Below are the code and all the weights of a small trained network. Each question names an input and a target symbol and asks about switching units off, where a switched-off unit gives its printed mean instead of its output.

import numpy as np


def w(rows, s, z=0):
    codes = np.array(rows[::2]) - 128.0
    scale = np.full(codes.shape[1], s)
    scale[-1] = z or s
    return codes * scale


def f(y):
    return np.maximum(y, 0)


def softmax(a):
    e = np.exp(a - a.max(-1, keepdims=True))
    return e / e.sum(-1, keepdims=True)


def log_softmax(a):
    a = a - a.max(-1, keepdims=True)
    return a - np.log(np.exp(a).sum(-1, keepdims=True))


def net(x, mask):
    ids = ['βγεζηθλξσψω'.index(c) for c in x.split()]
    T = len(ids)
    res = E[ids] + P[:T]
    u = 0
    for l in range(2):
        r = res
        for j in range(2):
            rows = slice(3 * j, 3 * j + 3)
            q, k, v = (r @ M[l][rows].T for M in (Q, K, V))
            z = softmax(np.where(np.tri(T) > 0, q @ k.T / 3**0.5, -1e9)) @ v
            o = O[l][rows]
            res = res + np.where(mask[u + j], z, o[:, -1]) @ o[:, :-1]
        u += 2
        y = f(res @ A[l][:, :-1].T + A[l][:, -1])
        res = res + np.where(mask[u : u + 16], y, B[l][:, -1]) @ B[l][:, :-1]
        u += 16
    return log_softmax(res[-1] @ U[:, :-1].T + U[:, -1])


Q, K, V, O, A, B = {}, {}, {}, {}, {}, {}
E = w([
[94,122,139,151,179,126,116],'β',
[90,99,128,147,146,96,135],'γ',
[182,251,141,178,110,219,157],'ε',
[77,80,121,123,126,107,125],'ζ',
[80,115,174,149,150,165,144],'η',
[183,105,191,112,148,112,175],'θ',
[154,83,150,44,62,121,120],'λ',
[115,147,123,118,175,75,152],'ξ',
[73,115,108,145,146,65,160],'σ',
[62,93,170,152,74,148,171],'ψ',
[144,134,100,101,59,52,86],'ω',
],0.023)
P = w([
[167,100,37,218,47,254,123],'0',
[156,120,149,168,127,177,152],'1',
[104,155,166,123,157,173,126],'2',
[99,180,191,92,173,142,127],'3',
[79,218,220,107,184,130,109],'4',
[45,251,230,111,207,105,153],'5',
],0.0092)
Q[0] = w([
[204,145,47,178,70,109,169],'0.h0',
[193,90,28,176,160,254,148],'0.h0',
[105,50,113,99,155,29,182],'0.h0',
[128,95,168,126,122,117,117],'0.h1',
[131,151,132,117,141,87,122],'0.h1',
[134,106,66,152,169,115,96],'0.h1',
],0.0081)
K[0] = w([
[166,65,129,126,122,93,115],'0.h0',
[112,1,105,172,175,126,131],'0.h0',
[103,146,185,116,140,128,162],'0.h0',
[114,98,119,50,144,124,133],'0.h1',
[93,166,123,121,147,123,87],'0.h1',
[158,54,139,114,123,112,127],'0.h1',
],0.0092)
V[0] = w([
[69,110,206,151,77,60,197],'0.h0',
[91,11,140,83,186,65,94],'0.h0',
[199,219,159,244,156,195,126],'0.h0',
[124,250,241,78,201,203,69],'0.h1',
[166,73,6,102,146,253,136],'0.h1',
[211,196,112,184,96,187,151],'0.h1',
],0.005)
O[0] = w([
[80,160,82,93,152,127,46,189],'0.h0',
[3,65,148,129,176,197,82,3],'0.h0',
[159,175,149,193,96,148,116,167],'0.h0',
[166,51,139,90,33,24,58,70],'0.h1',
[122,195,72,153,246,96,204,77],'0.h1',
[151,60,173,196,193,13,183,174],'0.h1',
],0.0063,0.0028)
A[0] = w([
[71,173,171,82,140,131,101,150],'0.n0',
[102,178,157,126,227,72,92,138],'0.n1',
[154,74,197,124,201,100,187,164],'0.n2',
[159,189,133,145,213,126,51,147],'0.n3',
[114,122,151,98,157,28,87,93],'0.n4',
[167,101,54,171,132,121,76,100],'0.n5',
[44,2,148,121,107,199,101,204],'0.n6',
[208,114,199,109,230,168,103,75],'0.n7',
[96,214,211,167,129,129,183,21],'0.n8',
[60,134,207,224,108,78,119,196],'0.n9',
[172,83,204,169,55,94,126,2],'0.n10',
[35,55,165,152,103,66,159,145],'0.n11',
[48,46,142,170,150,149,130,103],'0.n12',
[134,122,196,114,194,242,41,216],'0.n13',
[148,97,99,106,151,237,236,99],'0.n14',
[155,56,122,241,205,80,69,160],'0.n15',
],0.0071,0.0045)
B[0] = w([
[100,135,146,136,113,85,134,227],'0.n0',
[87,149,196,152,132,139,106,212],'0.n1',
[76,184,99,140,62,150,90,198],'0.n2',
[129,135,132,103,153,99,160,171],'0.n3',
[115,122,132,141,144,198,113,203],'0.n4',
[130,99,157,126,218,148,158,142],'0.n5',
[223,123,95,106,102,188,103,213],'0.n6',
[72,135,104,46,93,91,137,154],'0.n7',
[138,91,97,124,87,100,106,195],'0.n8',
[173,118,104,38,177,182,115,254],'0.n9',
[125,191,108,148,218,90,140,182],'0.n10',
[137,137,115,45,199,156,2,199],'0.n11',
[193,139,127,123,140,116,49,177],'0.n12',
[137,242,136,96,47,134,215,203],'0.n13',
[135,141,111,96,104,104,160,171],'0.n14',
[109,155,163,111,168,162,133,164],'0.n15',
],0.007,0.0067)
Q[1] = w([
[204,127,134,133,198,164,193],'1.h0',
[105,88,168,131,160,149,137],'1.h0',
[67,119,157,147,72,193,101],'1.h0',
[2,135,219,66,165,160,137],'1.h1',
[103,151,77,52,202,87,91],'1.h1',
[128,177,129,167,120,137,166],'1.h1',
],0.0094)
K[1] = w([
[121,81,10,242,92,118,189],'1.h0',
[187,135,152,200,64,126,98],'1.h0',
[36,76,225,92,86,41,38],'1.h0',
[151,146,166,78,84,71,2],'1.h1',
[198,181,248,127,86,149,140],'1.h1',
[252,55,67,126,127,184,123],'1.h1',
],0.0069)
V[1] = w([
[31,165,104,122,251,86,112],'1.h0',
[108,176,199,94,121,58,228],'1.h0',
[134,134,60,145,78,1,124],'1.h0',
[120,176,199,186,208,139,135],'1.h1',
[151,164,141,81,133,5,161],'1.h1',
[135,120,217,92,118,206,193],'1.h1',
],0.0077)
O[1] = w([
[234,77,173,61,26,240,214,175],'1.h0',
[178,51,96,176,187,189,42,247],'1.h0',
[196,218,74,26,213,129,137,5],'1.h0',
[213,40,141,113,37,29,128,142],'1.h1',
[145,52,42,44,254,114,163,248],'1.h1',
[132,95,136,250,88,142,66,224],'1.h1',
],0.0075,0.0027)
A[1] = w([
[82,122,175,37,181,183,122,192],'1.n0',
[135,91,120,156,26,116,104,121],'1.n1',
[78,86,162,68,34,101,173,131],'1.n2',
[205,134,143,53,204,74,98,39],'1.n3',
[137,139,71,77,73,133,54,120],'1.n4',
[72,169,162,205,96,158,60,22],'1.n5',
[128,243,172,156,219,121,99,100],'1.n6',
[167,131,155,185,91,40,171,137],'1.n7',
[210,155,106,89,140,172,95,138],'1.n8',
[62,222,160,87,69,120,156,118],'1.n9',
[146,2,121,233,78,115,94,244],'1.n10',
[136,167,132,106,80,254,123,84],'1.n11',
[191,120,116,155,125,189,91,176],'1.n12',
[132,57,110,87,181,200,140,132],'1.n13',
[44,91,162,212,107,70,106,2],'1.n14',
[242,76,166,100,67,164,162,125],'1.n15',
],0.0088,0.005)
B[1] = w([
[137,174,95,141,100,121,143,246],'1.n0',
[128,125,185,85,191,153,152,191],'1.n1',
[125,124,169,198,150,155,168,201],'1.n2',
[77,144,156,167,149,145,142,245],'1.n3',
[149,125,128,152,163,149,156,202],'1.n4',
[79,105,122,112,124,67,125,216],'1.n5',
[126,94,50,83,159,158,131,217],'1.n6',
[98,111,108,156,175,157,102,174],'1.n7',
[133,144,118,126,95,103,165,226],'1.n8',
[124,137,127,176,156,145,182,229],'1.n9',
[167,200,165,109,184,148,59,184],'1.n10',
[130,93,96,135,135,95,159,241],'1.n11',
[189,127,96,139,80,79,96,186],'1.n12',
[171,158,104,153,157,62,99,182],'1.n13',
[103,122,188,1,91,59,144,164],'1.n14',
[85,62,71,65,143,128,126,228],'1.n15',
],0.0091,0.012)
U = w([
[146,126,179,103,197,214,81,129],'β',
[122,129,187,172,183,211,115,175],'γ',
[143,122,141,123,163,84,122,13],'ε',
[117,163,173,213,143,150,132,161],'ζ',
[140,177,187,89,152,106,75,105],'η',
[175,170,137,170,132,144,35,252],'θ',
[56,84,78,119,149,177,50,77],'λ',
[178,83,119,26,128,105,104,144],'ξ',
[131,89,153,101,152,157,183,29],'σ',
[78,132,150,98,126,80,139,28],'ψ',
[162,255,120,78,111,147,133,196],'ω',
],0.0081,0.004)

Each question gives the input, a string of symbols that net reads in full, and the target symbol t.
The units are the heads (3 rows each of Q, K, V and O) and the neurons (one row each of A and B). Each row of codes is followed by its name. A weight is (code - 128) times the scale printed after its matrix; where a second scale follows, it is the last column's (O, A, B and U).
mask holds one flag per unit, layer by layer, with each layer's heads first. A switched-off unit (its flag False) gives its mean, the last column of its rows in O or B, instead of its output. The means were averaged over made-up inputs and are rounded, as every weight is.
A unit's drop is (log p(t) with every unit on - log p(t) with that unit switched off) / (log p(t) with every unit on - log p(t) with every unit switched off).
top k neurons: the k neurons with the biggest drops, biggest first
top k neurons in layer l: the k neurons of layer l with the biggest drops, biggest first
heads that matter: for each layer, one digit per head in row order, 1 if its drop is at least 0.15 and else 0, layers parted by /
input ψ γ ε ω, target ψ: heads that matter	11 / 11
input ω ω λ ω ξ θ, target ξ: heads that matter	11 / 10
input ζ ω ε, target ζ: top 2 neurons	0.n6; 1.n9
input ξ ξ ε ω ω ψ, target ξ: heads that matter	11 / 10
input σ ξ ω ξ, target ω: heads that matter	00 / 01
input θ β ω γ ε ξ, target θ: top 2 neurons in layer 0	0.n15; 0.n8
input γ ξ ξ ψ λ, target ψ: top 2 neurons in layer 1	1.n5; 1.n14
input ξ λ λ, target λ: heads that matter	10 / 11
input ω η ξ, target η: top 3 neurons in layer 0	0.n13; 0.n6; 0.n12
input ξ η ω σ, target ω: heads that matter	01 / 11
input ω ω ζ θ ε ψ, target ω: top neuron	0.n10
input ξ η σ, target η: heads that matter	00 / 11
input θ γ η ξ, target η: top 3 neurons	0.n13; 1.n14; 1.n10
input ω ω ψ ξ ω, target ξ: top 2 neurons	0.n1; 1.n15
input σ γ ω, target γ: heads that matter	00 / 10
input ω ω σ λ, target σ: heads that matter	10 / 10
input ω ξ ψ ε σ, target ω: top neuron	0.n9
input ψ ω γ, target ω: heads that matter	00 / 00
input ψ ω ε σ, target ψ: top 4 neurons	1.n14; 0.n6; 1.n5; 0.n10
input ξ ω ξ ω ψ ξ, target ψ: top 3 neurons	0.n11; 0.n12; 0.n6
input λ β ξ ε, target λ: heads that matter	01 / 10
input γ ω λ λ ξ, target λ: heads that matter	00 / 01
input ξ ψ η η, target η: heads that matter	01 / 11
input ψ ζ σ η, target σ: top 2 neurons	0.n13; 1.n15
input ω ω λ ξ ψ, target ξ: top neuron	0.n6
input σ ψ λ ξ ζ, target ξ: top 3 neurons	0.n6; 0.n1; 0.n2
input η ψ ω ψ, target ω: top 2 neurons in layer 0	0.n6; 0.n9
input ω γ γ θ, target γ: top 3 neurons	0.n11; 1.n2; 0.n12
input ε λ γ ξ, target ε: heads that matter	11 / 11
